Below are the code and all the weights of a small trained network. Each question names an input and a target symbol and asks about switching units off, where a switched-off unit gives its printed mean instead of its output.

import numpy as np


def w(rows, s, z=0):
    codes = np.array(rows[::2]) - 128.0
    scale = np.full(codes.shape[1], s)
    scale[-1] = z or s
    return codes * scale


def norm(h):
    return h / np.sqrt((h * h).mean(-1, keepdims=True) + 1e-5)


def f(y):
    return np.maximum(y, 0)


def softmax(a):
    e = np.exp(a - a.max(-1, keepdims=True))
    return e / e.sum(-1, keepdims=True)


def log_softmax(a):
    a = a - a.max(-1, keepdims=True)
    return a - np.log(np.exp(a).sum(-1, keepdims=True))


def net(x, mask):
    ids = ['βγδεζηθλξτφω'.index(c) for c in x.split()]
    T = len(ids)
    res = E[ids] + P[:T]
    u = 0
    for l in range(3):
        q, k, v = (norm(res) @ M[l].T for M in (Q, K, V))
        z = softmax(np.where(np.tri(T) > 0, q @ k.T / 2**0.5, -1e9)) @ v
        res = res + np.where(mask[u], z, O[l][:, -1]) @ O[l][:, :-1]
        u += 1
        y = f(norm(res) @ A[l][:, :-1].T + A[l][:, -1])
        res = res + np.where(mask[u : u + 8], y, B[l][:, -1]) @ B[l][:, :-1]
        u += 8
    return log_softmax(norm(res)[-1] @ U[:, :-1].T + U[:, -1])


Q, K, V, O, A, B = {}, {}, {}, {}, {}, {}
E = w([
[195,41,41],'β',
[199,105,171],'γ',
[237,133,89],'δ',
[251,159,188],'ε',
[177,105,167],'ζ',
[77,168,136],'η',
[219,117,182],'θ',
[174,141,135],'λ',
[123,188,60],'ξ',
[176,140,134],'τ',
[238,137,175],'φ',
[175,74,207],'ω',
],0.015)
P = w([
[238,161,164],'0',
[252,165,203],'1',
[178,115,233],'2',
[172,123,201],'3',
[181,170,157],'4',
[171,168,134],'5',
[103,126,169],'6',
[96,115,150],'7',
[105,131,103],'8',
[65,103,112],'9',
[56,111,94],'10',
[8,71,126],'11',
[77,103,112],'12',
[124,129,154],'13',
],0.0037)
Q[0] = w([
[255,132,188],'L0H1',
[155,145,213],'L0H1',
],0.0094)
K[0] = w([
[6,62,2],'L0H1',
[69,136,88],'L0H1',
],0.009)
V[0] = w([
[135,152,230],'L0H1',
[72,254,182],'L0H1',
],0.0088)
O[0] = w([
[84,226,119,255],'L0H1',
[71,253,183,28],'L0H1',
],0.0048,0.0006)
A[0] = w([
[116,72,5,45],'L0N1',
[144,100,173,28],'L0N2',
[128,175,70,196],'L0N3',
[151,161,149,134],'L0N4',
[47,148,199,252],'L0N5',
[197,126,162,116],'L0N6',
[132,110,172,94],'L0N7',
[188,154,79,247],'L0N8',
],0.012,0.002)
B[0] = w([
[130,162,93,158],'L0N1',
[163,159,102,175],'L0N2',
[51,129,196,162],'L0N3',
[97,77,154,181],'L0N4',
[255,170,59,160],'L0N5',
[142,77,144,254],'L0N6',
[99,166,133,169],'L0N7',
[79,100,180,217],'L0N8',
],0.0076,0.008)
Q[1] = w([
[185,89,158],'L1H1',
[249,68,120],'L1H1',
],0.011)
K[1] = w([
[111,201,3],'L1H1',
[72,106,63],'L1H1',
],0.014)
V[1] = w([
[33,1,147],'L1H1',
[195,60,94],'L1H1',
],0.0074)
O[1] = w([
[65,52,78,95],'L1H1',
[253,70,58,253],'L1H1',
],0.013,0.00081)
A[1] = w([
[83,177,143,96],'L1N1',
[135,115,133,125],'L1N2',
[144,176,85,139],'L1N3',
[45,159,121,253],'L1N4',
[171,147,144,124],'L1N5',
[178,44,58,130],'L1N6',
[167,202,241,163],'L1N7',
[172,2,91,125],'L1N8',
],0.0082,0.0053)
B[1] = w([
[92,59,158,150],'L1N1',
[110,99,147,142],'L1N2',
[49,138,201,147],'L1N3',
[181,66,254,202],'L1N4',
[178,105,70,164],'L1N5',
[119,83,188,222],'L1N6',
[145,192,104,255],'L1N7',
[129,126,167,243],'L1N8',
],0.0075,0.0063)
Q[2] = w([
[5,114,109],'L2H1',
[195,118,133],'L2H1',
],0.011)
K[2] = w([
[164,112,1],'L2H1',
[96,208,175],'L2H1',
],0.0092)
V[2] = w([
[210,140,107],'L2H1',
[166,76,254],'L2H1',
],0.0057)
O[2] = w([
[191,254,144,147],'L2H1',
[206,225,180,255],'L2H1',
],0.0095,0.0072)
A[2] = w([
[121,130,114,104],'L2N1',
[142,112,152,98],'L2N2',
[121,148,115,112],'L2N3',
[159,121,5,88],'L2N4',
[86,77,162,130],'L2N5',
[84,115,159,254],'L2N6',
[177,153,175,167],'L2N7',
[136,127,163,99],'L2N8',
],0.015,0.0033)
B[2] = w([
[146,141,97,128],'L2N1',
[133,103,91,161],'L2N2',
[2,108,191,130],'L2N3',
[85,161,195,134],'L2N4',
[147,200,87,143],'L2N5',
[190,89,225,157],'L2N6',
[121,98,180,254],'L2N7',
[97,160,98,171],'L2N8',
],0.0067,0.012)
U = w([
[183,16,71,152],'β',
[167,90,121,84],'γ',
[160,77,61,118],'δ',
[204,169,69,59],'ε',
[132,97,139,48],'ζ',
[192,253,113,99],'η',
[104,122,141,195],'θ',
[132,114,136,72],'λ',
[65,156,213,155],'ξ',
[99,86,140,90],'τ',
[201,154,104,80],'φ',
[182,135,98,254],'ω',
],0.013,0.0039)

Each question gives the input, a string of symbols that net reads in full, and the target symbol t.
The units are the heads (2 rows each of Q, K, V and O) and the neurons (one row each of A and B). Each row of codes is followed by its name. A weight is (code - 128) times the scale printed after its matrix; where a second scale follows, it is the last column's (O, A, B and U).
mask holds one flag per unit, layer by layer, with each layer's heads first. A switched-off unit (its flag False) gives its mean, the last column of its rows in O or B, instead of its output. The means were averaged over made-up inputs and are rounded, as every weight is.
A unit's drop is (log p(t) with every unit on - log p(t) with that unit switched off) / (log p(t) with every unit on - log p(t) with every unit switched off).
The circuit of an input: a set's keep is (log p(t) with only the set's units on - log p(t) with every unit switched off) / (log p(t) with every unit on - log p(t) with every unit switched off). Starting from the 12 units with the biggest drops (on a tie, the unit counted first), units are removed one at a time, each time the one whose removal leaves the highest keep (on an exact tie, the one counted first), for as long as the keep stays at least 0.8.
circuit, biggest first: the units of the circuit, biggest drop first
k most important neurons: the k neurons with the biggest drops, biggest first
drop when u is switched off: that unit's drop, to one decimal
input γ γ θ γ β ζ γ θ, target β: circuit, biggest first => (L1H1, L0H1)
input τ θ γ ξ φ τ, target ξ: circuit, biggest first => (L1H1, L0N3)
input ζ θ γ ξ δ, target ξ: circuit, biggest first => (L1H1, L0N3)
input ζ η ζ, target η: circuit, biggest first => (L0N5, L0H1, L1N7)
input ε θ ξ τ η φ γ ζ η φ γ, target η: 2 most important neurons => (L0N5, L0N8)
input θ ζ θ θ ω β β θ τ, target β: circuit, biggest first => (L1H1)
input β γ θ φ, target β: circuit, biggest first => (L1H1, L0H1)
input γ ε ω ξ γ ε ε, target ξ: 2 most important neurons => (L0N3, L0N5)
input ε δ φ γ η ε β γ ζ, target β: circuit, biggest first => (L0H1, L1H1)
input τ γ β γ γ θ γ, target β: circuit, biggest first => (L1H1, L0H1)
input λ γ ω ω β ε γ γ λ, target β: circuit, biggest first => (L0H1, L1H1)
input ζ β ξ τ ζ φ η θ θ, target η: 3 most important neurons => (L0N5, L0N3, L0N8)
input ε η η φ, target η: 2 most important neurons => (L0N5, L1N7)
input ω γ ω γ β γ τ β θ ζ, target β: circuit, biggest first => (L1H1)
input η φ ζ ω η θ θ ε ε δ ε φ, target η: drop when L0N5 is switched off => 0.6
input θ ε θ ξ ω δ β β λ, target β: drop when L1H1 is switched off => 0.3
input η ω γ γ γ, target η: drop when L0N5 is switched off => 0.5
input τ β β γ φ ε γ ε, target β: drop when L2N8 is switched off => 0.0
